Below are the code and all the weights of a small trained network. Each question names an input and a class and asks about switching units off, where a switched-off unit gives its printed mean instead of its output.

import numpy as np


def w(rows, s, z=0):
    codes = np.array(rows[::2]) - 128.0
    scale = np.full(codes.shape[1], s)
    scale[-1] = z or s
    return codes * scale


def norm(h):
    return h / np.sqrt((h * h).mean(-1, keepdims=True) + 1e-5)


def f(y):
    return y / 2 * (1 + np.tanh(0.7978845608 * (y + 0.044715 * y**3)))


def log_softmax(a):
    a = a - a.max(-1, keepdims=True)
    return a - np.log(np.exp(a).sum(-1, keepdims=True))


def net(x, mask):
    res = np.array(x, float).reshape(1, 4) / 4 @ E
    u = 0
    for l in range(4):
        y = f(norm(res) @ A[l][:, :-1].T + A[l][:, -1])
        res = res + np.where(mask[u : u + 10], y, B[l][:, -1]) @ B[l][:, :-1]
        u += 10
    return log_softmax(norm(res)[-1] @ U[:, :-1].T + U[:, -1])


A, B = {}, {}
E = w([
[188,35,169],'x0',
[128,132,130],'x1',
[255,182,245],'x2',
[163,162,28],'x3',
],0.0031)
A[0] = w([
[161,17,193,111],'L0N1',
[221,57,228,200],'L0N2',
[166,172,107,194],'L0N3',
[81,153,164,84],'L0N4',
[1,85,220,95],'L0N5',
[175,77,181,52],'L0N6',
[79,166,70,35],'L0N7',
[159,141,181,14],'L0N8',
[88,160,76,3],'L0N9',
[159,137,165,35],'L0N10',
],0.0061,0.0037)
B[0] = w([
[216,64,116,175],'L0N1',
[214,128,95,254],'L0N2',
[125,125,82,171],'L0N3',
[111,191,140,120],'L0N4',
[3,99,236,163],'L0N5',
[178,135,92,133],'L0N6',
[178,134,180,125],'L0N7',
[130,223,214,114],'L0N8',
[184,150,177,112],'L0N9',
[121,187,207,112],'L0N10',
],0.0056,0.0044)
A[1] = w([
[9,42,102,73],'L1N1',
[33,97,78,17],'L1N2',
[177,65,52,90],'L1N3',
[253,163,199,163],'L1N4',
[254,187,225,156],'L1N5',
[84,27,90,131],'L1N6',
[39,164,205,165],'L1N7',
[3,15,107,32],'L1N8',
[221,188,173,135],'L1N9',
[41,82,107,3],'L1N10',
],0.0062,0.0032)
B[1] = w([
[124,171,32,185],'L1N1',
[152,216,62,144],'L1N2',
[162,77,178,182],'L1N3',
[156,167,38,251],'L1N4',
[145,151,59,254],'L1N5',
[163,135,48,182],'L1N6',
[95,71,163,159],'L1N7',
[102,167,3,184],'L1N8',
[81,206,25,198],'L1N9',
[110,179,64,127],'L1N10',
],0.0062,0.0035)
A[2] = w([
[202,164,154,133],'L2N1',
[125,63,78,129],'L2N2',
[163,175,179,92],'L2N3',
[222,183,94,160],'L2N4',
[101,110,108,2],'L2N5',
[32,254,141,116],'L2N6',
[74,128,118,25],'L2N7',
[72,196,142,128],'L2N8',
[191,154,78,168],'L2N9',
[149,212,188,142],'L2N10',
],0.0089,0.0049)
B[2] = w([
[10,185,47,159],'L2N1',
[169,165,218,171],'L2N2',
[120,179,26,116],'L2N3',
[47,124,172,254],'L2N4',
[91,188,38,106],'L2N5',
[254,19,159,178],'L2N6',
[117,180,18,113],'L2N7',
[233,64,122,143],'L2N8',
[72,84,203,247],'L2N9',
[212,133,53,132],'L2N10',
],0.0064)
A[3] = w([
[69,18,138,102],'L3N1',
[5,160,215,54],'L3N2',
[125,78,96,18],'L3N3',
[111,123,80,3],'L3N4',
[118,167,155,74],'L3N5',
[42,109,65,117],'L3N6',
[40,132,247,198],'L3N7',
[108,204,61,151],'L3N8',
[32,173,142,58],'L3N9',
[105,68,3,186],'L3N10',
],0.006,0.0059)
B[3] = w([
[140,232,150,178],'L3N1',
[178,9,201,130],'L3N2',
[122,169,60,99],'L3N3',
[97,147,114,96],'L3N4',
[49,109,84,100],'L3N5',
[132,200,174,166],'L3N6',
[2,133,182,208],'L3N7',
[61,208,141,178],'L3N8',
[92,92,155,118],'L3N9',
[181,155,204,254],'L3N10',
],0.0057,0.0046)
U = w([
[83,219,2,157],'0',
[38,92,193,121],'1',
[227,25,115,3],'2',
[93,128,125,180],'3',
],0.0097,0.0054)

Each question gives the input, the list of numbers given to net, and the class t.
The units are the neurons (one row each of A and B). Each row of codes is followed by its name. A weight is (code - 128) times the scale printed after its matrix; where a second scale follows, it is the last column's (A, B and U).
mask holds one flag per neuron, layer by layer. A switched-off neuron (its flag False) gives its mean, the last column of its row in B, instead of its output. The means were averaged over made-up inputs and are rounded, as every weight is.
A unit's drop is (log p(t) with every unit on - log p(t) with that unit switched off) / (log p(t) with every unit on - log p(t) with every unit switched off).
most important unit: the unit with the biggest drop
top k neurons: the k neurons with the biggest drops, biggest first
k most important neurons of layer l: the k neurons of layer l with the biggest drops, biggest first
input [-6,4,-8,-7], class 0: 2 most important neurons of layer 1 -> [L1N8; L1N1]
input [-7,4,0,-5], class 2: most important unit -> L2N6
input [-7,-2,6,4], class 2: top 4 neurons -> [L2N6; L0N2; L0N1; L2N10]
input [-8,6,-1,8], class 1: top 4 neurons -> [L0N5; L1N9; L0N8; L0N10]
input [5,-3,-7,1], class 0: top 2 neurons -> [L1N8; L0N2]
input [6,-3,-6,1], class 0: 3 most important neurons of layer 1 -> [L1N8; L1N1; L1N6]
input [-8,-3,-3,-6], class 2: top 4 neurons -> [L2N6; L2N8; L2N4; L2N9]
input [5,-1,0,0], class 2: 2 most important neurons of layer 0 -> [L0N1; L0N2]
input [-5,5,6,-6], class 0: 2 most important neurons of layer 1 -> [L1N4; L1N5]
input [-7,-7,-4,6], class 2: 2 most important neurons of layer 2 -> [L2N4; L2N6]
input [-7,7,5,3], class 2: top 2 neurons -> [L2N6; L0N2]
input [6,1,7,-6], class 0: 4 most important neurons of layer 2 -> [L2N1; L2N6; L2N8; L2N4]
input [0,-4,5,6], class 1: top 2 neurons -> [L2N4; L2N9]
input [-5,-8,0,8], class 1: most important unit -> L0N5
input [5,3,4,-4], class 2: top 2 neurons -> [L3N8; L0N1]
input [-6,4,5,7], class 1: 3 most important neurons of layer 0 -> [L0N5; L0N3; L0N8]
input [-7,-5,5,3], class 2: 2 most important neurons of layer 2 -> [L2N6; L2N10]
input [-7,-1,6,-3], class 2: top 4 neurons -> [L2N6; L0N1; L0N2; L2N8]
input [7,-8,-8,-1], class 0: top 2 neurons -> [L1N8; L2N6]
input [-8,-4,-4,2], class 2: most important unit -> L2N6
